Below is a small trained network, with its code and all its weights. Each question gives an input and a target symbol and asks what happens when units are switched off, that is, made to give their printed mean instead of their output.

import numpy as np


def w(rows, s, z=0):
    codes = np.array(rows[::2]) - 128.0
    scale = np.full(codes.shape[1], s)
    scale[-1] = z or s
    return codes * scale


def norm(h):
    return h / np.sqrt((h * h).mean(-1, keepdims=True) + 1e-5)


def softmax(a):
    e = np.exp(a - a.max(-1, keepdims=True))
    return e / e.sum(-1, keepdims=True)


def log_softmax(a):
    a = a - a.max(-1, keepdims=True)
    return a - np.log(np.exp(a).sum(-1, keepdims=True))


def net(x, mask):
    ids = ['βδεηθμσ'.index(c) for c in x.split()]
    T = len(ids)
    res = E[ids] + P[:T]
    u = 0
    for l in range(2):
        r = norm(res)
        for j in range(3):
            rows = slice(2 * j, 2 * j + 2)
            q, k, v = (r @ M[l][rows].T for M in (Q, K, V))
            z = softmax(np.where(np.tri(T) > 0, q @ k.T / 2**0.5, -1e9)) @ v
            o = O[l][rows]
            res = res + np.where(mask[u + j], z, o[:, -1]) @ o[:, :-1]
        u += 3
    return log_softmax(norm(res)[-1] @ U[:, :-1].T + U[:, -1])


Q, K, V, O = {}, {}, {}, {}
E = w([
[208,110,219,86,108,136],'β',
[81,19,254,158,168,90],'δ',
[32,209,136,72,76,123],'ε',
[128,32,163,86,163,22],'η',
[128,137,57,97,246,165],'θ',
[202,83,167,138,60,40],'μ',
[106,82,72,218,42,160],'σ',
],0.0011)
P = w([
[139,17,229,81,147,255],'0',
[135,67,201,89,137,195],'1',
[139,79,187,103,130,160],'2',
[138,83,161,104,132,144],'3',
[129,86,151,105,142,124],'4',
[146,103,139,118,127,108],'5',
[131,100,125,115,134,93],'6',
[148,121,116,109,131,81],'7',
[140,124,98,112,121,85],'8',
[143,137,86,125,120,83],'9',
[142,143,62,120,126,88],'10',
[135,149,47,112,111,86],'11',
[136,170,33,114,109,83],'12',
[138,149,47,120,114,93],'13',
],0.00051)
Q[0] = w([
[253,138,168,100,66,114],'0.h0',
[251,138,166,99,66,114],'0.h0',
[96,193,84,198,71,105],'0.h1',
[167,54,173,49,192,157],'0.h1',
[144,125,67,119,142,111],'0.h2',
[142,158,176,91,155,122],'0.h2',
],0.0052)
K[0] = w([
[123,224,7,142,113,171],'0.h0',
[123,225,7,142,114,171],'0.h0',
[158,2,233,111,132,17],'0.h1',
[93,246,33,153,122,240],'0.h1',
[93,176,107,144,63,130],'0.h2',
[137,83,145,179,94,146],'0.h2',
],0.0051)
V[0] = w([
[203,164,174,165,82,104],'0.h0',
[54,117,94,136,133,217],'0.h0',
[50,135,35,118,146,151],'0.h1',
[128,122,127,132,132,131],'0.h1',
[96,125,115,61,184,191],'0.h2',
[212,50,247,91,109,144],'0.h2',
],0.0015)
O[0] = w([
[178,233,86,128,155,175,125],'0.h0',
[46,49,107,154,94,110,122],'0.h0',
[216,91,150,38,87,76,101],'0.h1',
[126,136,131,127,123,129,130],'0.h1',
[180,214,150,165,130,121,124],'0.h2',
[145,41,247,102,97,127,250],'0.h2',
],0.0014,0.0022)
Q[1] = w([
[122,144,133,127,88,181],'1.h0',
[122,145,133,126,88,181],'1.h0',
[230,4,254,63,64,15],'1.h1',
[221,3,254,59,99,13],'1.h1',
[166,195,90,119,124,175],'1.h2',
[91,59,163,141,134,83],'1.h2',
],0.0083)
K[1] = w([
[3,188,51,214,29,137],'1.h0',
[4,187,49,211,31,137],'1.h0',
[112,185,26,134,125,114],'1.h1',
[108,183,30,141,117,116],'1.h1',
[217,89,247,108,115,125],'1.h2',
[35,164,4,154,145,133],'1.h2',
],0.0053)
V[1] = w([
[131,70,159,92,196,141],'1.h0',
[175,76,173,102,210,142],'1.h0',
[153,88,120,210,93,155],'1.h1',
[72,154,147,134,65,91],'1.h1',
[73,100,175,118,130,252],'1.h2',
[112,140,153,196,183,53],'1.h2',
],0.0022)
O[1] = w([
[110,204,71,150,149,133,230],'1.h0',
[127,201,66,139,152,160,239],'1.h0',
[191,113,129,211,101,98,179],'1.h1',
[74,187,179,151,63,140,121],'1.h1',
[106,179,7,134,107,140,250],'1.h2',
[114,27,173,129,97,240,93],'1.h2',
],0.0019,0.0017)
U = w([
[216,152,197,58,80,180,102],'β',
[53,87,219,164,214,118,23],'δ',
[2,222,166,42,57,112,90],'ε',
[139,96,44,42,221,82,225],'η',
[151,225,89,132,194,234,33],'θ',
[165,105,113,219,55,68,251],'μ',
[47,41,93,177,86,235,41],'σ',
],0.0071,0.0017)

Each question gives the input, a string of symbols that net reads in full, and the target symbol t.
The units are the heads (2 rows each of Q, K, V and O). Each row of codes is followed by its name. A weight is (code - 128) times the scale printed after its matrix; where a second scale follows, it is the last column's (O and U).
mask holds one flag per head, layer by layer. A switched-off head (its flag False) gives its mean, the last column of its rows in O, instead of its output. The means were averaged over made-up inputs and are rounded, as every weight is.
A unit's drop is (log p(t) with every unit on - log p(t) with that unit switched off) / (log p(t) with every unit on - log p(t) with every unit switched off).
The circuit of an input: a set's keep is (log p(t) with only the set's units on - log p(t) with every unit switched off) / (log p(t) with every unit on - log p(t) with every unit switched off). Starting from all 6 units, units are removed one at a time, each time the one whose removal leaves the highest keep (on an exact tie, the one counted first), for as long as the keep stays at least 0.8.
circuit, biggest first: the units of the circuit, biggest drop first
most important unit: the unit with the biggest drop
which heads matter: for each layer, one digit per head in row order, 1 if its drop is at least 0.15 and else 0, layers parted by /
drop when u is switched off: that unit's drop, to one decimal
input β δ σ ε σ δ β, target μ: which heads matter : 101 / 010
input ε θ θ β, target η: which heads matter : 000 / 010
input ε δ β η, target ε: which heads matter : 001 / 010
input ε β η θ β δ θ ε δ, target ε: circuit, biggest first : (1.h1, 0.h1)
input θ η σ β η δ β δ, target μ: circuit, biggest first : (1.h1, 0.h1, 1.h2)
input β δ θ σ θ β η δ, target η: which heads matter : 000 / 110
input δ σ η η, target μ: which heads matter : 000 / 010
input σ ε β δ β μ δ, target ε: circuit, biggest first : (1.h1, 0.h2, 1.h2)
input μ θ θ β β β ε η, target ε: which heads matter : 010 / 010
input μ θ β δ β β β σ β β, target μ: which heads matter : 110 / 010
input μ η β μ η β β δ μ β, target θ: most important unit : 0.h0
input β ε β δ μ, target ε: which heads matter : 000 / 010
input ε β ε δ ε θ μ, target η: circuit, biggest first : (1.h1, 0.h2)
input η η δ β, target θ: circuit, biggest first : (1.h0)
input β μ ε β β σ ε ε β μ, target ε: drop when 1.h1 is switched off : 1.0
input β β σ η η, target μ: drop when 1.h0 is switched off : -0.1
input η ε θ η δ, target η: drop when 0.h1 is switched off : 0.2
input μ σ η η β ε σ β μ σ δ, target μ: drop when 1.h1 is switched off : 1.2
